In the rows, 128 means zero.
Group, then class:
[133 117 110 131 134 132 175 127 123 119 128 148 126 131 173 116 153 127
 151 134 124 109 131 163 165 138 112 117 134 125  99 145 120 128 118 106
 151 124 135 135 140]	Z511 > <28>
[111 117  96 142 132  99 101 110 141 121 105 129 156 117 127 119 118 143
 111 141 150 124 125 101 146 129 132 118 110 132 146 159 139 146 140  75
 112 133 144  89 148]	Z980 > <31>
[160 114 173 136 149 151 169 136 148 138 157 155 117 111 217 127  99 135
 129 119  93 156 129 153 166 110 113 106 147 113 121 127 140 129 115  99
 130 141 129 147 129]	Z511 > <28>
[197 122 190  92 155 158 170 115 137 126 134 150 118 118 152 129 147 136
 137 133 105 146 124 147 156 145 125 127 167 103  94 148 158 152 149 121
 107 115 117 138 135]	Z511 > <16>
[110 117 132 132 133 115 152  92 135 107 113  85 149 139  83  87 130 150
 123 164 162 134 131 125 126 132 153 120 143 107 147 179 160 164 158  83
  77 133 123  96 145]	Z980 > <31>
[160 135 197 100 142 153 188 116 131 122 129 126 140 121 140 104 129 139
 131 129  85 152 125 152 153 144 134 131 147 119  88 145 167 134 147 118
 112 128 110 119 130]	Z511 > <16>
[176 116 139 120 131 144 192 126 135 131 138 110 118 119 152 136 114 147
 120 146 138 111 111 144 138  97 113 112 120 137 140 152 159 129 152 156
 118 165 128 122 154]	Z935 > <17>
[252  92 110 142 160 123 132 124 167 170 153 181 142 102 157 142 140 107
 106 131  54 139 107 129 162  99  99  86 133 129 137 175 173 131 163 135
 182  93 133  86 154]	Z980 > <14>
[160 131  95 125 146 131  92 128 140 155 143 170 117 106 125 137 149 115
 115 125 127 131 134 105 115 117 124 116 143 131 133 119 111 131 128 152
 155 102 144 100 144]	Z935 > <24>
[217  89 115 168 152 117 113 106 150 161 150 156 148 118 135 127 150 110
 115 143  75 141 129 112 143 112 127  98 129 132 155 187 156 139 169 107
 166  95 142  87 149]	Z980 > <31>
[190 107  64 116 125  85 147 144 133 152 152 164 131 110 165 111 109 113
 107 129 123 106 124 137 127  97  93  62 149 127 130 123 126 124 133 118
 176 119 145  90 167]	Z935 > <26>
[184 116 202 141 159 151 214 114 162 147 147 156 138 107 155 139 116 137
 125 118  75 162 128 177 165 137 122 135 156 101  91 135 143 136 135 141
 140 143 118  99 130]	Z511 > <16>
[172 136 167 135 156 166 188 121 140 113 149 138 114 121 188 114 128 132
 146 127 121 132 119 164 162 134 116 115 161 100  90 141 142 148 136 170
 120 136 124 137 141]	Z511 > <15>
[125 129 100 142 146 108 120 101 146 130 123 136 140 126 128 132 158 137
 113 135 134 119 123 110 143 136 115 120 127 130 113 174 127 132 156 124
 136 104 102 103 146]	Z980 > <14>
[ 92 120  70 148 120  98 183 166 117 114 131  98 131 143 130 108 120 117
 116 144 144 100 118 134 130 106 112 100 127 109 141 132 130 126 140 155
 138 134 137 107 148]	Z935 > <26>
[140 127 140 125 135 111 158 127 135 124 137 101 135 122 130 158 152 143
 110 151 162 105 113 106 108 134 111 101 142 124  99 148 129 147 163 164
 127 165 120  95 161]	Z935 > <24>
[158  93 102 151 137 102 140 106 137 137 129 141 158 134  81 122 135 111
 139 143  94 122 130 132 144 143 121 125 133 110 135 161 137 142 154 122
 146 107 132  77 134]	Z980 > <14>
[110 138 113  65 106 106 196 141 106 110 114  79 121 136  93 102 122 150
 103 139 150 104 123 139  82 113 115 122 135 139 108 122 145 112 147 137
  88 155 101 138 134]	Z935 > <17>
[121 105  81 143 131 101 133  98 119 137 147 130 149 123  79 106 146 127
 135 136 150 123 135 125 123 140 144 125 106 120 128 158 127 144 136  78
 131 136 140  63 152]	Z980 > <31>
[166  86 126 150 148 115 127 114 164 145 138 133 146 138 178 128 121 121
 113 149 130 133 130 113 144 112 141  84 153 108 141 155 131 133 146  77
 137 109 136 129 142]	Z980 > <29>
[128 113 106 150 158 115 136 117 166 134 112 138 143 134 141 139 145 141
 127 135 127 127 126 121 157 137 129 125 122 118 114 177 128 130 148 106
 127 103 124 110 145]	Z980 > <14>
[151 125 149 126 131 138 158 129 143 111 122  99 123 170 146 142 127 137
 113 143 108 124 112 120 129 114 124 123 144 129 110 140 158 113 180 184
 129 125 116 136 131]	Z935 > <17>
[117 131 176 171 148 162 179 119 142 123 149 129 120 112 178 132 121 135
 146 117 107 140 116 155 158 149 125 146 142 101  92 120 160 137 121 194
 142 144 123 141 137]	Z511 > <15>
[181 145 142 141 149 154 140 144 140 121 164 167 128 105 178 163 112 116
 136 137  92 125 114 147 170 124 104 122 143 107 117 115 153 148 128 215
 158 131 126 137 149]	Z511 > <15>

Group and class of each row:
[101 110 140 137  91 119 168 159 139 132 158 153 141 129 155 134 128 135
 135 132 112 141 139 133 137 124 137 160 144 158 168 132 147 109 160 133
 165 153 178 133 119]	V > <233>
[116 117 134 140 121 130 145 144 125 123 129 136 134 132 108 134 132 140
 141 140 100 122 118 119 128 147 113 142 118 172 142 119 141 128 144 116
 143 159 143 135 112]	U > <218>
[105 126 113 127  96 118 196 139 144 132 144 169 120 129 140 117 123 128
 135 128 150 128 139 116 143 123 149 163 137 193 148 133 125 105 154 146
 135 124 206 162 123]	V > <205>
[128  80 137 124 101 129 162 122 134 132 108 141 155 134 128 153 118 121
 148 148  25 129 116 139 129 115 139 171 141 153 132 129 146  76 130 128
 123 145 145 141 134]	X > <219>
[113  88 112 107  92 118 175 131 130 135 120 146 124 131 119 133 107 118
 142 123 121 109 144 140 133 127 126 140 132 181 143 122 126 125 152 141
 101 117 145 138 131]	M > <207>
[103 117 129 136  82 126 179 140 133 118 160 141 132 133 147  91 119 121
 134 134 126 135 150 136 148 129 194 168 137 123 184 130 116  96 168 135
 159 131 166  95 116]	V > <233>
[115 130 133 130 107 123 150 139 122 125 147 147 129 132 127 114 129 108
 132 131 134 125 130 125 124 120 121 137 123 132 139 129 132 123 137 139
 136 130 164 156 129]	M > <221>
[ 96 134 125 147 121 130 176 163 133 136 155 143 136 124 158  98 136 135
 134 123 149 133 104 126 146 136 142 146 136 113 167 136 129 124 162 125
 160 157 169 149 133]	V > <233>
[ 79 126 109 131  82 109 231 149 136 132 166 174 136 147 113 146 112 117
 152 127  74 110 196 134 139 117 130 179 123 226 179 106 123  92 161 147
 123 158 178 142 139]	M > <213>
[132  83 135 130 137 133 128 135 128 126 120 119 153 132 103 141 150 112
 137 125 102 113 126 122 141 113 171 143 134 145 115 126 153 123 139 110
 128 151 112 143 132]	U > <222>
[119  84 126 120 130 117 125 125 135 126 163 130 131 134 154 124 125 130
 133 135 118 156  40 119 131 131 139 138 146 100 140 122 118 103 147 133
 173 128 118 128 123]	X > <220>
[148  98 144 120 115 128 160 133 131 133 150 129 161 139 154 123 131 111
 135 130 145 154 118 107 148 134 127 152 177  82 115 137 129  90 158 149
 173 142 193 221 117]	X > <220>
[ 90 135 117 121  97 125 156 146 129  98 118 145 132 128 113 131 122 127
 128 113 116 133 136 151 118 108  63 127 134 192 139 192 137 136 132 155
  89 136 150 113 137]	M > <207>
[ 87 142 101 105  89 111 213 145 131 125 150 163  98 139 114 135 124 122
 128 112 117 129 146 125 136 133 150 145 143 172 174 123 117 104 162 141
 132 140 181 131 133]	M > <213>
[141 135 131 131 116 131 129 133 119 119 148 129 106 129 129 136 112 114
 142 149 141 121 122 128 130 123 203 152 112 135 147 126 123 107 140 128
 145 107 138 123 123]	V > <205>
[100 143 115 131 107 118 162 147 131 135 140 153 108 133 113  73 112 124
 131 129 140 107 144 151 131 114 151 168 119 161 171 135 120 141 162 125
 120 134 158 141 129]	M > <221>
[176  91 148 119 124 123 142 126 117 115 145 119 150 151 156 136 120 130
 156 156 116 136 127  92 153 124 231 182 149 124 129 145 138  95 141 141
 177 115 159 182 123]	X > <219>
[141 120 140 136 113 124 157 147 144 126 146 123 129 126 147 125 133 135
 136 123 171 141 142 126 137 131 192 149 160  93 154 149 134 117 169 116
 160 119 195 159 117]	V > <205>
[161 103 148 141 148 134 119 134 111 122 117 108 152 125 103 156 144 119
 147 161 122 111 104 114 120 125 162 141 134 129 104 123 166 132 128 110
 118 143 127 150 128]	U > <222>
[146 110 147 133 148 132 123 144 121 146 115 127 138 131  93 152 152 138
 142 138 105 113 124 121 124 126 128 130 147 156 112 119 157 137 111 121
  77 161 106 142 126]	U > <222>
[109 106 128 139 112 134 172 154 138 135 159 153 107 136 150 129 127 136
 135 137 146 138 132 120 138 130 170 160 130 129 172 138 129 111 159 133
 177 150 172 158 128]	V > <233>
[118 115 135 131  70 127 156 142 137 122 160 146  92 134 153 142 117 140
 138 131 123 120 139 112 131 122 231 163 125 153 154 136 137 106 152 139
 166  95 166 127 119]	V > <205>
[ 75 148 103 126  87 103 211 146 139 152 126 161 140 124  98 124 131 130
 125 113 136 100 146 131 134 108  79 137 131 188 151 126 122 130 150 169
  94 137 175 140 131]	M > <213>
[ 99 118 129 119 106 116 164 151 132 134 163 152 112 172 139 128 126 132
 111 123 146 138 129 114 159 128 135 149 144 161 129 125 145 117 143 152
 162 126 218 178 134]	V > <234>
